Here is a tiny trained network, its code and every weight. The questions are about switching its units off for an input and a class, where a switched-off unit gives its printed mean instead of its output.

import numpy as np


def w(rows, s, z=0):
    codes = np.array(rows[::2]) - 128.0
    scale = np.full(codes.shape[1], s)
    scale[-1] = z or s
    return codes * scale


def f(y):
    return y / 2 * (1 + np.tanh(0.7978845608 * (y + 0.044715 * y**3)))


def log_softmax(a):
    a = a - a.max(-1, keepdims=True)
    return a - np.log(np.exp(a).sum(-1, keepdims=True))


def net(x, mask):
    res = np.array(x, float).reshape(1, 5) / 4 @ E
    y = f(res @ A[0][:, :-1].T + A[0][:, -1])
    res = res + np.where(mask, y, B[0][:, -1]) @ B[0][:, :-1]
    return log_softmax(res[-1] @ U[:, :-1].T + U[:, -1])


A, B = {}, {}
E = w([
[128,147,136,119,146,142,126,129,137,125,124],'x0',
[149,250,100,173,57,78,200,221,116,175,130],'x1',
[106,112,191,30,161,2,168,123,140,158,110],'x2',
[47,154,100,61,38,163,199,88,166,97,226],'x3',
[195,169,129,112,127,86,20,159,135,109,217],'x4',
],0.0089)
A[0] = w([
[156,148,135,110,139,86,11,141,121,112,220,20],'N1',
[132,52,133,96,153,187,96,88,117,119,108,100],'N2',
[106,84,137,143,139,171,210,111,120,120,28,5],'N3',
[113,115,149,110,142,141,114,128,124,104,126,172],'N4',
[115,111,100,135,143,143,169,116,129,140,102,41],'N5',
[158,108,147,162,155,120,80,136,139,143,44,54],'N6',
[110,124,144,130,129,154,178,117,124,122,80,38],'N7',
[103,125,125,73,92,167,178,96,131,125,232,39],'N8',
[139,156,128,157,118,107,142,138,118,136,118,95],'N9',
[156,209,125,163,106,97,210,191,128,137,111,105],'N10',
[127,53,145,80,154,154,95,90,138,131,132,149],'N11',
[135,116,116,149,107,171,113,124,131,142,130,149],'N12',
[145,136,143,144,146,126,126,137,115,115,102,96],'N13',
[155,104,143,169,166,95,66,136,108,135,60,60],'N14',
[131,87,130,98,128,140,90,110,137,113,131,104],'N15',
[137,122,90,238,111,252,103,138,129,125,140,118],'N16',
[115,116,125,62,160,60,141,128,126,151,107,152],'N17',
[129,119,162,37,143,30,166,129,142,133,85,135],'N18',
[113,98,134,81,115,162,151,97,130,116,190,64],'N19',
],0.014,0.0022)
B[0] = w([
[227,74,127,102,99,114,125,131,177,233,180,250],'N1',
[54,162,113,192,117,94,97,103,113,154,153,224],'N2',
[233,97,113,100,104,125,107,150,187,212,185,213],'N3',
[111,149,135,151,128,116,120,128,127,126,147,156],'N4',
[163,114,122,110,111,116,122,126,158,158,152,156],'N5',
[89,123,61,78,125,147,181,164,141,89,79,208],'N6',
[192,100,113,97,116,104,112,152,140,175,160,168],'N7',
[119,108,66,83,152,160,173,175,146,99,35,233],'N8',
[69,132,105,139,121,134,121,105,143,129,145,161],'N9',
[30,158,85,211,135,101,72,103,128,156,162,245],'N10',
[62,160,118,199,132,102,94,109,113,148,160,223],'N11',
[149,130,171,110,159,119,112,124,132,105,120,161],'N12',
[109,121,114,108,111,120,155,130,124,115,107,150],'N13',
[93,141,67,92,135,175,180,164,156,95,63,223],'N14',
[105,170,122,175,111,118,103,129,118,131,162,179],'N15',
[161,124,253,110,144,122,135,88,61,58,121,254],'N16',
[155,126,193,121,128,139,125,104,89,82,117,198],'N17',
[168,126,225,131,145,152,125,98,75,61,127,231],'N18',
[93,148,82,117,128,140,161,158,135,105,85,195],'N19',
],0.017,0.015)
U = w([
[161,138,254,125,174,146,118,66,62,63,123,243],'0',
[36,193,102,224,138,97,69,94,132,165,159,1],'1',
[92,142,70,89,156,178,193,187,164,104,52,123],'2',
[220,86,141,101,99,115,100,137,197,236,186,97],'3',
],0.011,0.00087)

Each question gives the input, the list of numbers given to net, and the class t.
The units are the neurons (one row each of A and B). Each row of codes is followed by its name. A weight is (code - 128) times the scale printed after its matrix; where a second scale follows, it is the last column's (A, B and U).
mask holds one flag per neuron, in row order. A switched-off neuron (its flag False) gives its mean, the last column of its row in B, instead of its output. The means were averaged over made-up inputs and are rounded, as every weight is.
A unit's drop is (log p(t) with every unit on - log p(t) with that unit switched off) / (log p(t) with every unit on - log p(t) with every unit switched off).
The circuit of an input: a set's keep is (log p(t) with only the set's units on - log p(t) with every unit switched off) / (log p(t) with every unit on - log p(t) with every unit switched off). Starting from the 12 units with the biggest drops (on a tie, the unit counted first), units are removed one at a time, each time the one whose removal leaves the highest keep (on an exact tie, the one counted first), for as long as the keep stays at least 0.8.
units of the circuit, in order: the units of the circuit, biggest drop first
k most important neurons: the k neurons with the biggest drops, biggest first
drop of u: that unit's drop, to one decimal
input [6,7,7,-2,-7], class 0: units of the circuit, in order : (N18)
input [-8,2,-6,-1,6], class 0: 3 most important neurons : (N16; N3; N7)
input [-5,5,-2,-7,2], class 2: 2 most important neurons : (N14; N6)
input [6,-6,2,7,2], class 2: 3 most important neurons : (N8; N10; N19)
input [-8,-2,-6,7,0], class 2: 4 most important neurons : (N8; N19; N18; N17)
input [4,-6,2,-8,-7], class 2: 4 most important neurons : (N14; N6; N1; N10)
input [-4,-6,0,0,-7], class 3: 3 most important neurons : (N3; N10; N7)
input [-8,-8,-2,-2,-8], class 1: 3 most important neurons : (N2; N11; N1)
input [-8,-1,6,-7,-6], class 2: 3 most important neurons : (N14; N6; N16)
input [4,-7,0,-6,7], class 1: 3 most important neurons : (N11; N2; N3)
input [4,0,0,-6,-7], class 3: 3 most important neurons : (N3; N8; N7)
input [7,7,7,-7,4], class 0: 4 most important neurons : (N18; N17; N8; N2)
input [1,-8,4,5,-8], class 1: 4 most important neurons : (N11; N2; N1; N19)
input [5,2,2,-3,8], class 3: units of the circuit, in order : (N1)
input [7,5,-6,-6,0], class 0: drop of N19 : 0.1
input [-7,-7,-8,2,-2], class 0: drop of N10 : 0.3
input [-7,-7,6,-3,-5], class 1: drop of N16 : 2.3
